Below are the code and all the weights of a small trained network. Each question names an input and a target symbol and asks about switching units off, where a switched-off unit gives its printed mean instead of its output.

import numpy as np


def w(rows, s, z=0):
    codes = np.array(rows[::2]) - 128.0
    scale = np.full(codes.shape[1], s)
    scale[-1] = z or s
    return codes * scale


def norm(h):
    return h / np.sqrt((h * h).mean(-1, keepdims=True) + 1e-5)


def softmax(a):
    e = np.exp(a - a.max(-1, keepdims=True))
    return e / e.sum(-1, keepdims=True)


def log_softmax(a):
    a = a - a.max(-1, keepdims=True)
    return a - np.log(np.exp(a).sum(-1, keepdims=True))


def net(x, mask):
    ids = ['ΔΘΣΦαγεημξπτω'.index(c) for c in x.split()]
    T = len(ids)
    res = E[ids] + P[:T]
    u = 0
    for l in range(3):
        r = norm(res)
        for j in range(2):
            rows = slice(4 * j, 4 * j + 4)
            q, k, v = (r @ M[l][rows].T for M in (Q, K, V))
            z = softmax(np.where(np.tri(T) > 0, q @ k.T / 4**0.5, -1e9)) @ v
            o = O[l][rows]
            res = res + np.where(mask[u + j], z, o[:, -1]) @ o[:, :-1]
        u += 2
    return log_softmax(norm(res)[-1] @ U[:, :-1].T + U[:, -1])


Q, K, V, O = {}, {}, {}, {}
E = w([
[201,36,3],'Δ',
[155,168,86],'Θ',
[149,175,111],'Σ',
[211,76,46],'Φ',
[195,39,36],'α',
[149,146,77],'γ',
[160,141,72],'ε',
[162,133,89],'η',
[154,154,82],'μ',
[197,59,42],'ξ',
[209,247,122],'π',
[173,122,67],'τ',
[159,175,91],'ω',
],0.0056)
P = w([
[109,138,176],'0',
[100,171,7],'1',
[144,74,191],'2',
[177,143,116],'3',
[79,195,72],'4',
[136,83,185],'5',
[185,155,120],'6',
[77,155,84],'7',
[137,83,194],'8',
[210,128,106],'9',
[76,141,91],'10',
[137,97,191],'11',
[217,127,104],'12',
[65,129,91],'13',
],0.012)
Q[0] = w([
[136,43,177],'L0H1',
[99,68,179],'L0H1',
[216,168,159],'L0H1',
[114,204,187],'L0H1',
[179,121,161],'L0H2',
[22,142,136],'L0H2',
[67,117,63],'L0H2',
[102,27,253],'L0H2',
],0.007)
K[0] = w([
[181,113,152],'L0H1',
[37,121,215],'L0H1',
[217,127,199],'L0H1',
[126,173,144],'L0H1',
[94,133,152],'L0H2',
[39,178,2],'L0H2',
[146,154,95],'L0H2',
[196,61,65],'L0H2',
],0.0082)
V[0] = w([
[215,139,117],'L0H1',
[27,53,115],'L0H1',
[234,152,111],'L0H1',
[112,166,165],'L0H1',
[1,94,130],'L0H2',
[98,110,74],'L0H2',
[24,223,157],'L0H2',
[119,60,60],'L0H2',
],0.0065)
O[0] = w([
[199,36,156,222],'L0H1',
[165,189,148,51],'L0H1',
[241,1,171,241],'L0H1',
[66,45,170,80],'L0H1',
[88,156,130,23],'L0H2',
[161,140,101,95],'L0H2',
[211,166,73,2],'L0H2',
[116,98,139,130],'L0H2',
],0.0058,0.0031)
Q[1] = w([
[153,176,142],'L1H1',
[102,114,64],'L1H1',
[190,140,74],'L1H1',
[130,140,62],'L1H1',
[112,60,169],'L1H2',
[95,107,255],'L1H2',
[68,160,203],'L1H2',
[78,162,128],'L1H2',
],0.0092)
K[1] = w([
[107,165,109],'L1H1',
[190,75,170],'L1H1',
[72,116,115],'L1H1',
[117,83,173],'L1H1',
[28,153,255],'L1H2',
[116,104,152],'L1H2',
[152,151,112],'L1H2',
[137,144,65],'L1H2',
],0.0095)
V[1] = w([
[74,126,49],'L1H1',
[199,42,157],'L1H1',
[59,111,74],'L1H1',
[140,38,254],'L1H1',
[71,67,20],'L1H2',
[212,221,126],'L1H2',
[213,142,163],'L1H2',
[64,227,183],'L1H2',
],0.006)
O[1] = w([
[122,2,248,107],'L1H1',
[86,144,116,238],'L1H1',
[150,191,231,106],'L1H1',
[161,208,115,191],'L1H1',
[230,121,153,147],'L1H2',
[86,110,95,90],'L1H2',
[122,56,139,165],'L1H2',
[147,144,183,2],'L1H2',
],0.0047,0.004)
Q[2] = w([
[55,164,96],'L2H1',
[45,112,146],'L2H1',
[94,103,1],'L2H1',
[231,201,108],'L2H1',
[156,191,132],'L2H2',
[78,173,129],'L2H2',
[134,212,121],'L2H2',
[195,215,167],'L2H2',
],0.0096)
K[2] = w([
[199,134,90],'L2H1',
[165,126,114],'L2H1',
[227,104,59],'L2H1',
[2,245,88],'L2H1',
[191,160,66],'L2H2',
[171,94,5],'L2H2',
[76,101,103],'L2H2',
[135,231,89],'L2H2',
],0.008)
V[2] = w([
[62,75,86],'L2H1',
[26,168,155],'L2H1',
[130,70,251],'L2H1',
[22,124,208],'L2H1',
[153,57,169],'L2H2',
[149,21,139],'L2H2',
[115,97,28],'L2H2',
[124,233,119],'L2H2',
],0.011)
O[2] = w([
[52,60,86,146],'L2H1',
[131,51,110,30],'L2H1',
[135,53,254,88],'L2H1',
[126,74,118,20],'L2H1',
[102,128,162,224],'L2H2',
[38,142,205,254],'L2H2',
[54,88,80,137],'L2H2',
[186,115,106,13],'L2H2',
],0.0081,0.0057)
U = w([
[139,172,31,253],'Δ',
[94,169,61,179],'Θ',
[80,192,131,142],'Σ',
[154,82,133,95],'Φ',
[135,80,133,95],'α',
[107,59,98,74],'γ',
[253,183,175,91],'ε',
[77,56,49,8],'η',
[120,85,155,126],'μ',
[156,84,95,47],'ξ',
[175,101,132,66],'π',
[132,181,207,101],'τ',
[90,156,185,91],'ω',
],0.013,0.0048)

Each question gives the input, a string of symbols that net reads in full, and the target symbol t.
The units are the heads (4 rows each of Q, K, V and O). Each row of codes is followed by its name. A weight is (code - 128) times the scale printed after its matrix; where a second scale follows, it is the last column's (O and U).
mask holds one flag per head, layer by layer. A switched-off head (its flag False) gives its mean, the last column of its rows in O, instead of its output. The means were averaged over made-up inputs and are rounded, as every weight is.
A unit's drop is (log p(t) with every unit on - log p(t) with that unit switched off) / (log p(t) with every unit on - log p(t) with every unit switched off).
The circuit of an input: a set's keep is (log p(t) with only the set's units on - log p(t) with every unit switched off) / (log p(t) with every unit on - log p(t) with every unit switched off). Starting from all 6 units, units are removed one at a time, each time the one whose removal leaves the highest keep (on an exact tie, the one counted first), for as long as the keep stays at least 0.8.
units of the circuit, in order: the units of the circuit, biggest drop first
unit that matters most: the unit with the biggest drop
which heads matter: for each layer, one digit per head in row order, 1 if its drop is at least 0.15 and else 0, layers parted by /
input α τ η Σ, target ε: unit that matters most	L0H2
input ξ Θ α ξ, target τ: which heads matter	01 / 11 / 00
input α Σ α τ μ, target Δ: units of the circuit, in order	L2H2, L0H2, L1H1
input Δ Σ α Σ Θ α ξ, target Σ: units of the circuit, in order	L0H2, L2H1
input Φ ξ η π ε ε τ ξ ξ Φ μ, target Δ: units of the circuit, in order	L1H1, L0H2, L2H1
input ω Δ ξ μ, target η: units of the circuit, in order	L0H2, L1H2, L0H1, L2H1
input α Σ ε ξ ξ ξ α μ Φ ξ Φ ξ Δ, target ε: which heads matter	11 / 11 / 11
input τ Σ ω Δ η τ η α γ π, target Δ: which heads matter	01 / 10 / 10
input ξ Δ π γ α Φ Θ ω Σ π Φ π ω, target τ: which heads matter	11 / 01 / 01
input α τ α Θ, target ε: which heads matter	11 / 11 / 01
input α ε ξ Δ, target ε: units of the circuit, in order	L0H2, L1H1, L0H1, L2H2
input ξ Θ α ξ γ α Θ ω, target Δ: units of the circuit, in order	L0H2, L2H2, L1H1
input ξ α γ Φ, target τ: units of the circuit, in order	L0H2, L1H2
input α Θ ε ξ, target ε: unit that matters most	L0H2
input α ω ε π α τ τ, target ε: which heads matter	11 / 11 / 01
input ω τ π ξ η η ξ, target η: which heads matter	11 / 01 / 10
input ξ ξ α τ μ π Σ ε ξ ω Θ α ε, target τ: units of the circuit, in order	L2H2, L1H1
input ξ α Σ α Δ Θ α Θ π α, target τ: which heads matter	01 / 00 / 01
input Δ Σ Δ π π Φ Φ μ α α, target Σ: units of the circuit, in order	L2H2, L0H2, L2H1
input α α Φ μ α ω ξ ω ξ Φ τ, target Δ: unit that matters most	L1H1
input τ α α τ γ τ ω γ Σ α Φ γ α, target Δ: which heads matter	11 / 10 / 10
input ξ τ τ Θ Θ Φ ε η μ ξ η π τ, target τ: units of the circuit, in order	L0H2, L2H2
input Δ Δ α Σ ξ ω α π Σ α γ, target Δ: units of the circuit, in order	L1H1, L0H2, L2H1
input γ ω α γ π, target Δ: which heads matter	00 / 00 / 01
input ω α π π, target η: units of the circuit, in order	L2H1, L0H2, L1H2, L0H1
input α α ξ α τ Δ ε Φ γ α, target ε: which heads matter	11 / 11 / 10
input Δ π ω ξ Φ α Θ Θ Σ ε, target Σ: unit that matters most	L2H2
